Look-ups in named tables: a row name and a column name give one cell, copied from the table.

Feremog.tsv
	Vubafez	Bebe	Gupilis	Dap
Bupa	193	69	54	37
Lumi	194	66	90	35
Vufasut	187	93	45	81
Nuz	136	89	132	72
Vez	120	106	128	73
Tas	129	96	130	89
Bep	128	106	100	77
Siv	156	102	70	86
Napizu	124	105	88	59
Nusavu	191	62	119	71
Kapebi	147	102	71	78

Nuz, Gupilis -> 132
Vez, Vubafez -> 120
Nusavu, Bebe -> 62
Bep, Dap -> 77
Nuz, Vubafez -> 136
Napizu, Gupilis -> 88
Vufasut, Bebe -> 93
Vez, Bebe -> 106
Vez, Dap -> 73
Napizu, Bebe -> 105
Nusavu, Vubafez -> 191
Tas, Dap -> 89
Lumi, Dap -> 35
Tas, Gupilis -> 130
Tas, Vubafez -> 129

Gis
fields: Ninizim, Rab, Fimumu, Biv, Gopi, Muz
Fale: [-38.60, -92.71, 1.12, -47.30, -18.34, -16.35]
Piror: [-34.98, -85.93, 15.46, -16.77, -23.58, 2.45]
Mezuge: [-16.41, -88.27, -23.23, -47.60, -5.70, -48.04]
Robusa: [-43.62, -94.90, -7.71, -43.19, -8.76, -15.89]
Nog: [-47.79, -85.52, -15.84, -20.47, -25.84, -34.63]
Vil: [-42.47, -95.19, -8.45, -42.21, 1.16, -9.16]
Namoliz: [-33.97, -87.82, 9.64, -39.17, -2.18, -25.21]
Zezor: [-22.19, -91.35, -9.04, -28.69, -4.73, -15.25]
Fezik: [-14.39, -22.03, -9.68, 62.48, -5.50, -67.16]
Mugu: [-38.85, -93.19, 5.40, -37.98, 3.39, -17.00]
Kof: [-28.49, -88.54, -8.84, -35.62, -9.52, -11.37]
Banokil: [-24.07, -86.46, 4.44, -51.88, 1.37, -31.21]
Fafus: [-37.03, -86.45, 1.62, -42.62, -3.73, -28.53]
Dil: [-9.40, -83.93, -18.09, -47.34, -14.64, -54.20]

Fezik, Rab -> -22.03
Vil, Ninizim -> -42.47
Fafus, Biv -> -42.62
Robusa, Biv -> -43.19
Nog, Ninizim -> -47.79
Robusa, Ninizim -> -43.62
Mugu, Biv -> -37.98
Fafus, Fimumu -> 1.62
Nog, Gopi -> -25.84
Piror, Rab -> -85.93
Robusa, Rab -> -94.90
Mugu, Muz -> -17.00
Fafus, Rab -> -86.45
Piror, Gopi -> -23.58
Nog, Biv -> -20.47
Zezor, Fimumu -> -9.04
Fale, Fimumu -> 1.12
Row with the largest Ninizim: Dil

Table Pugo
,Bekigem,Vifur,Lusero,Muluno,Tez,Vitadi,Ses
Taf,0.49,0.37,0.63,0.21,0.49,0.58,0.23
Vupezu,0.97,0.40,0.45,0.60,0.63,0.21,0.15
Tiburut,0.78,0.70,0.30,0.17,0.55,1.00,0.74

Taf, Lusero => 0.63
Vupezu, Ses => 0.15
Vupezu, Lusero => 0.45
Vupezu, Bekigem => 0.97
Tiburut, Lusero => 0.30
Tiburut, Bekigem => 0.78
Vupezu, Vitadi => 0.21
Tiburut, Vitadi => 1.00
Vupezu, Vifur => 0.40
Taf, Vitadi => 0.58
Tiburut, Muluno => 0.17
Tiburut, Ses => 0.74
Taf, Vifur => 0.37
Vupezu, Tez => 0.63
Taf, Tez => 0.49
Taf, Muluno => 0.21
Taf, Ses => 0.23
Tiburut, Vifur => 0.70
Taf, Bekigem => 0.49

Table Fak
,Bopilog,Subokap
Vebevug,150,137
Pof,110,128
Feseta,74,59
Pafubop,138,132
Nekuve,151,122
Lonaler,227,135
Gidol,140,144
Liv,109,95
Vil,114,137
Nunog,194,95
Vomi,147,158
Zurevib,243,71
Boduri,106,114

Subokap of Vil = 137
Bopilog of Pof = 110
Bopilog of Feseta = 74
Bopilog of Liv = 109
Bopilog of Lonaler = 227
Bopilog of Vomi = 147
Subokap of Zurevib = 71
Bopilog of Nunog = 194
Row with the largest Subokap: Vomi

Sizame:
,Dor,Vevorem,Tebiv,Sagu,Lavik,Vud,Bute,Fulelu,Fipe
Foven,5619,5802,6157,5421,7716,4286,6405,7013,9745
Rekosob,5520,5154,5386,5157,5375,5391,5765,5322,5455
Pagove,5286,3826,2899,1851,5573,5263,3730,4925,5067
Kav,5500,4772,5028,4569,5613,5678,4286,5294,5184
Vata,5476,5360,5148,5176,4903,5438,5385,5498,4810
Nolo,4771,4127,3363,3769,5782,4944,4754,4804,3874
Nugu,5764,5239,5233,4503,5031,4898,5562,5305,5358
Vizesa,5453,5552,5335,5599,5823,5256,4935,5525,4846
Geno,5690,5535,5186,5540,4510,5657,4611,5159,4699
Guv,4984,5858,5271,5902,4742,6153,4779,4553,3147
Lubigal,5349,4186,3406,2638,4965,4979,4020,5008,4511
Vigu,5344,5578,5118,4842,5341,5366,5153,5593,5064

Fipe of Kav = 5184
Vevorem of Lubigal = 4186
Bute of Lubigal = 4020
Vevorem of Vizesa = 5552
Fipe of Nugu = 5358
Vud of Foven = 4286
Dor of Geno = 5690

Pizora =
	Nazegi	Zudaku	Fuf	Ner	Budit	Pitepib
Minod	4556	5777	4519	5047	4972	4049
Zopib	7090	4025	3019	6116	2979	6580
Dekub	4376	4109	4917	4746	4794	4090
Gabof	9218	502	1614	2613	2505	7264

Pitepib of Dekub: 4090
Zudaku of Dekub: 4109
Zudaku of Minod: 5777
Nazegi of Gabof: 9218
Budit of Minod: 4972
Pitepib of Gabof: 7264
Budit of Dekub: 4794
Pitepib of Zopib: 6580
Ner of Gabof: 2613
Budit of Zopib: 2979
Fuf of Gabof: 1614
Nazegi of Minod: 4556
Which row has the largest Nazegi? Gabof

Bos:
,Vasad,Fase,Gison,Seg,Gavezuf,Susuf,Reg,Meket,Venikid
Miduza,-0.012,0.136,0.538,0.038,0.831,-0.148,-0.299,-0.538,0.025
Letilok,0.012,-0.109,-0.022,0.299,0.065,0.061,-0.195,0.007,-0.268
Riganon,-0.021,0.208,0.136,-0.157,-0.431,-0.386,-0.089,-0.315,-0.237
Luzure,-0.160,-0.189,0.165,-0.250,-0.806,0.036,0.085,-0.059,0.360
Foz,0.002,-0.472,0.063,-0.479,-0.667,0.005,0.247,0.030,-0.054
Labobo,-0.311,-0.201,0.093,0.035,0.025,0.126,0.060,-0.459,-0.138
Sus,-0.076,0.196,-0.173,-0.282,0.202,-0.012,-0.366,-0.004,-0.603
Medel,-0.019,-0.433,-0.314,0.061,0.376,-0.134,0.128,-0.191,-0.338
Vid,-0.135,0.606,-0.133,0.149,-0.575,-0.064,-0.107,-0.216,0.273
Kadi,-0.071,0.093,-0.215,-0.167,0.036,-0.081,-0.004,0.103,-0.133
Vubapa,0.115,0.089,-0.166,-0.078,-0.181,0.144,-0.381,-0.051,-0.630
Kozev,-0.045,-0.035,-0.230,0.011,-0.955,0.019,-0.160,-0.004,-0.062
Lopep,0.029,-0.356,-0.131,-0.024,-0.416,-0.144,0.475,-0.159,-0.150

Luzure, Gavezuf: -0.806
Luzure, Reg: 0.085
Foz, Venikid: -0.054
Vid, Gavezuf: -0.575
Luzure, Susuf: 0.036
Vid, Gison: -0.133

